Here is a tiny trained network, its code and every weight. The questions are about switching its units off for an input and a target symbol, where a switched-off unit gives its printed mean instead of its output.

import numpy as np


def w(rows, s, z=0):
    codes = np.array(rows[::2]) - 128.0
    scale = np.full(codes.shape[1], s)
    scale[-1] = z or s
    return codes * scale


def softmax(a):
    e = np.exp(a - a.max(-1, keepdims=True))
    return e / e.sum(-1, keepdims=True)


def log_softmax(a):
    a = a - a.max(-1, keepdims=True)
    return a - np.log(np.exp(a).sum(-1, keepdims=True))


def net(x, mask):
    ids = ['ΓΔΘΞΠΦΩαβεηλμστψ'.index(c) for c in x.split()]
    T = len(ids)
    res = E[ids] + P[:T]
    u = 0
    for l in range(3):
        r = res
        for j in range(3):
            rows = slice(4 * j, 4 * j + 4)
            q, k, v = (r @ M[l][rows].T for M in (Q, K, V))
            z = softmax(np.where(np.tri(T) > 0, q @ k.T / 4**0.5, -1e9)) @ v
            o = O[l][rows]
            res = res + np.where(mask[u + j], z, o[:, -1]) @ o[:, :-1]
        u += 3
    return log_softmax(res[-1] @ U[:, :-1].T + U[:, -1])


Q, K, V, O = {}, {}, {}, {}
E = w([
[93,89,123,117],'Γ',
[106,100,110,119],'Δ',
[85,108,98,103],'Θ',
[120,97,92,119],'Ξ',
[157,89,99,120],'Π',
[160,43,104,160],'Φ',
[125,98,105,128],'Ω',
[71,87,104,129],'α',
[137,119,70,118],'β',
[150,73,75,155],'ε',
[28,159,117,92],'η',
[107,93,209,180],'λ',
[14,166,242,116],'μ',
[125,129,255,168],'σ',
[92,198,222,124],'τ',
[232,103,178,202],'ψ',
],0.0036)
P = w([
[148,166,144,137],'0',
[114,25,120,50],'1',
[99,145,90,159],'2',
[120,12,143,47],'3',
[83,139,92,175],'4',
[124,7,172,50],'5',
[72,140,94,192],'6',
[125,3,201,56],'7',
[60,141,100,208],'8',
[132,5,220,61],'9',
[48,142,101,226],'10',
[155,32,232,60],'11',
[43,140,106,244],'12',
[176,78,205,15],'13',
],0.0055)
Q[0] = w([
[107,96,105,166],'L0H0',
[155,127,160,190],'L0H0',
[51,107,156,170],'L0H0',
[198,89,125,3],'L0H0',
[138,151,120,116],'L0H1',
[132,102,147,76],'L0H1',
[179,163,179,133],'L0H1',
[137,78,176,69],'L0H1',
[111,99,104,117],'L0H2',
[150,147,136,138],'L0H2',
[140,134,129,132],'L0H2',
[142,158,155,139],'L0H2',
],0.023)
K[0] = w([
[112,98,140,145],'L0H0',
[162,133,120,193],'L0H0',
[90,162,181,182],'L0H0',
[181,81,158,1],'L0H0',
[146,111,113,101],'L0H1',
[126,151,84,162],'L0H1',
[97,63,106,93],'L0H1',
[98,158,76,193],'L0H1',
[154,172,123,148],'L0H2',
[98,103,135,110],'L0H2',
[116,122,133,122],'L0H2',
[108,81,130,110],'L0H2',
],0.025)
V[0] = w([
[144,176,102,131],'L0H0',
[146,87,183,119],'L0H0',
[98,83,136,128],'L0H0',
[74,50,138,129],'L0H0',
[87,49,126,135],'L0H1',
[97,96,124,163],'L0H1',
[158,76,138,3],'L0H1',
[118,152,126,182],'L0H1',
[111,152,112,175],'L0H2',
[150,73,156,42],'L0H2',
[118,89,133,98],'L0H2',
[200,190,145,100],'L0H2',
],0.014)
O[0] = w([
[83,68,99,124,55],'L0H0',
[194,162,198,86,180],'L0H0',
[159,191,136,149,201],'L0H0',
[176,245,133,178,255],'L0H0',
[155,210,137,204,204],'L0H1',
[174,208,136,142,175],'L0H1',
[29,32,120,241,114],'L0H1',
[171,174,131,75,132],'L0H1',
[172,202,55,99,118],'L0H2',
[48,13,254,197,160],'L0H2',
[104,115,164,177,162],'L0H2',
[125,19,174,43,46],'L0H2',
],0.0093,0.0035)
Q[1] = w([
[195,217,127,66],'L1H0',
[187,144,100,131],'L1H0',
[154,193,89,179],'L1H0',
[88,127,69,41],'L1H0',
[125,136,121,133],'L1H1',
[128,158,144,154],'L1H1',
[129,132,141,136],'L1H1',
[128,100,143,117],'L1H1',
[88,91,123,177],'L1H2',
[176,131,253,148],'L1H2',
[97,36,199,119],'L1H2',
[195,39,83,121],'L1H2',
],0.02)
K[1] = w([
[220,190,182,87],'L1H0',
[166,170,116,128],'L1H0',
[122,242,135,124],'L1H0',
[149,115,106,8],'L1H0',
[134,129,114,135],'L1H1',
[123,125,90,109],'L1H1',
[124,130,123,117],'L1H1',
[132,147,152,127],'L1H1',
[97,112,78,195],'L1H2',
[191,150,214,230],'L1H2',
[119,33,175,221],'L1H2',
[192,43,85,110],'L1H2',
],0.019)
V[1] = w([
[151,144,108,129],'L1H0',
[219,154,96,134],'L1H0',
[224,80,188,141],'L1H0',
[112,73,198,131],'L1H0',
[83,116,206,240],'L1H1',
[95,125,210,254],'L1H1',
[125,142,193,241],'L1H1',
[102,103,96,56],'L1H1',
[121,124,140,167],'L1H2',
[200,77,96,103],'L1H2',
[177,90,110,125],'L1H2',
[217,41,113,202],'L1H2',
],0.0099)
O[1] = w([
[137,160,108,122,168],'L1H0',
[117,224,111,101,255],'L1H0',
[47,176,205,91,199],'L1H0',
[79,75,198,126,65],'L1H0',
[152,131,146,219,194],'L1H1',
[144,123,144,224,215],'L1H1',
[118,105,133,202,226],'L1H1',
[154,156,133,102,46],'L1H1',
[123,158,140,164,175],'L1H2',
[42,157,82,101,10],'L1H2',
[71,157,101,122,62],'L1H2',
[2,251,102,197,88],'L1H2',
],0.0093,0.004)
Q[2] = w([
[103,194,252,30],'L2H0',
[125,89,170,175],'L2H0',
[183,173,173,63],'L2H0',
[155,216,90,154],'L2H0',
[124,121,178,79],'L2H1',
[94,145,185,120],'L2H1',
[122,146,178,94],'L2H1',
[173,218,185,61],'L2H1',
[143,137,149,117],'L2H2',
[138,121,97,165],'L2H2',
[103,117,110,177],'L2H2',
[134,92,143,158],'L2H2',
],0.014)
K[2] = w([
[34,106,20,51],'L2H0',
[68,181,142,133],'L2H0',
[104,56,137,58],'L2H0',
[231,105,108,65],'L2H0',
[87,141,92,82],'L2H1',
[102,123,45,93],'L2H1',
[101,124,87,82],'L2H1',
[108,66,120,6],'L2H1',
[135,146,142,106],'L2H2',
[155,129,106,188],'L2H2',
[117,124,133,196],'L2H2',
[151,98,172,151],'L2H2',
],0.011)
V[2] = w([
[25,228,103,164],'L2H0',
[102,98,215,126],'L2H0',
[201,130,112,160],'L2H0',
[105,102,207,128],'L2H0',
[181,148,62,138],'L2H1',
[87,136,112,158],'L2H1',
[72,7,85,120],'L2H1',
[69,99,141,139],'L2H1',
[161,102,173,139],'L2H2',
[106,198,160,175],'L2H2',
[145,150,107,96],'L2H2',
[68,49,65,122],'L2H2',
],0.018)
O[2] = w([
[136,252,142,149,4],'L2H0',
[144,115,46,136,69],'L2H0',
[88,94,164,158,22],'L2H0',
[140,114,54,138,67],'L2H0',
[83,97,162,117,249],'L2H1',
[141,147,158,147,57],'L2H1',
[238,92,184,97,216],'L2H1',
[179,145,142,137,49],'L2H1',
[131,153,97,106,101],'L2H2',
[124,91,134,76,61],'L2H2',
[101,114,123,145,208],'L2H2',
[181,158,178,188,86],'L2H2',
],0.024,0.0034)
U = w([
[142,117,119,26,145],'Γ',
[157,120,138,65,187],'Δ',
[162,102,148,45,120],'Θ',
[170,127,152,61,183],'Ξ',
[204,142,131,36,33],'Π',
[111,194,113,38,87],'Φ',
[160,133,144,90,208],'Ω',
[70,115,149,81,78],'α',
[189,124,184,189,25],'β',
[89,186,192,182,180],'ε',
[117,51,181,198,79],'η',
[41,144,74,230,155],'λ',
[96,51,84,161,21],'μ',
[124,132,4,179,252],'σ',
[200,62,94,192,108],'τ',
[163,208,87,176,42],'ψ',
],0.0026,0.0024)

Each question gives the input, a string of symbols that net reads in full, and the target symbol t.
The units are the heads (4 rows each of Q, K, V and O). Each row of codes is followed by its name. A weight is (code - 128) times the scale printed after its matrix; where a second scale follows, it is the last column's (O and U).
mask holds one flag per head, layer by layer. A switched-off head (its flag False) gives its mean, the last column of its rows in O, instead of its output. The means were averaged over made-up inputs and are rounded, as every weight is.
A unit's drop is (log p(t) with every unit on - log p(t) with that unit switched off) / (log p(t) with every unit on - log p(t) with every unit switched off).
The circuit of an input: a set's keep is (log p(t) with only the set's units on - log p(t) with every unit switched off) / (log p(t) with every unit on - log p(t) with every unit switched off). Starting from all 9 units, units are removed one at a time, each time the one whose removal leaves the highest keep (on an exact tie, the one counted first), for as long as the keep stays at least 0.8.
circuit, biggest first: the units of the circuit, biggest drop first
unit that matters most: the unit with the biggest drop
heads that matter: for each layer, one digit per head in row order, 1 if its drop is at least 0.15 and else 0, layers parted by /
drop when u is switched off: that unit's drop, to one decimal
input Θ Θ Θ ε τ μ λ σ η σ α, target σ: heads that matter => 101 / 101 / 101
input Γ α η ψ τ Φ ε τ η α Φ Φ λ ε, target Γ: circuit, biggest first => (L2H2)
input β ψ μ Φ, target β: heads that matter => 111 / 111 / 011
input α ε ψ ε, target α: heads that matter => 001 / 100 / 111
input ε λ α α, target ε: heads that matter => 111 / 011 / 101
input Ω η λ Δ μ τ Ω Φ Π Φ ε σ Ω, target σ: circuit, biggest first => (L2H0 L0H0 L1H0)
input α μ ε Π σ ε η ε α ε σ β, target α: heads that matter => 001 / 100 / 111
input ε ψ Π β ε Ξ η ψ, target ε: circuit, biggest first => (L1H2 L1H0 L2H0)
input ψ Π ε, target ψ: circuit, biggest first => (L1H2 L2H0 L0H2 L1H0)
input α σ ε α μ Ξ, target α: heads that matter => 001 / 100 / 111
input ε Φ ε ε Φ Ξ ε ε β ψ ε λ ε μ, target ε: heads that matter => 111 / 111 / 101
input ε Ω Γ Φ β ε Γ, target ε: circuit, biggest first => (L2H0 L1H0)
input σ Π β Φ ε β η α σ, target σ: heads that matter => 011 / 101 / 100
input σ ε ε λ σ τ σ Φ Γ σ μ, target σ: unit that matters most => L2H0
input ε σ Φ, target σ: circuit, biggest first => (L0H0 L2H0 L0H1 L1H0)
input Ξ ε ε τ Γ ε ψ, target ψ: heads that matter => 111 / 101 / 110
input η σ β β Γ σ μ Φ ψ λ σ σ, target η: heads that matter => 111 / 111 / 101
input η ε ε σ η σ η τ τ λ β σ η, target σ: circuit, biggest first => (L2H0 L0H0 L1H0)
input λ ε α σ ε η, target λ: heads that matter => 011 / 110 / 011
input ψ Π ε σ ε ε Π Ξ σ σ η β, target ψ: heads that matter => 111 / 111 / 101
input η τ ε α λ α μ ε σ ψ λ λ η, target λ: heads that matter => 001 / 011 / 110
input η ε σ Φ, target η: unit that matters most => L0H2
input β η ε Γ σ Δ σ μ Θ Ω ψ Θ η, target ψ: heads that matter => 110 / 101 / 110
input λ Γ ε τ α ε η ε ε, target η: drop when L1H1 is switched off => 0.9
input α β Θ Ω τ σ σ σ Γ, target σ: drop when L1H0 is switched off => 0.2
input Ω β η ε ε, target η: drop when L1H0 is switched off => 1.6
input ε Ω η τ σ β λ η ε η μ, target μ: unit that matters most => L1H2
input α ε μ σ β Δ, target α: drop when L2H1 is switched off => 0.4
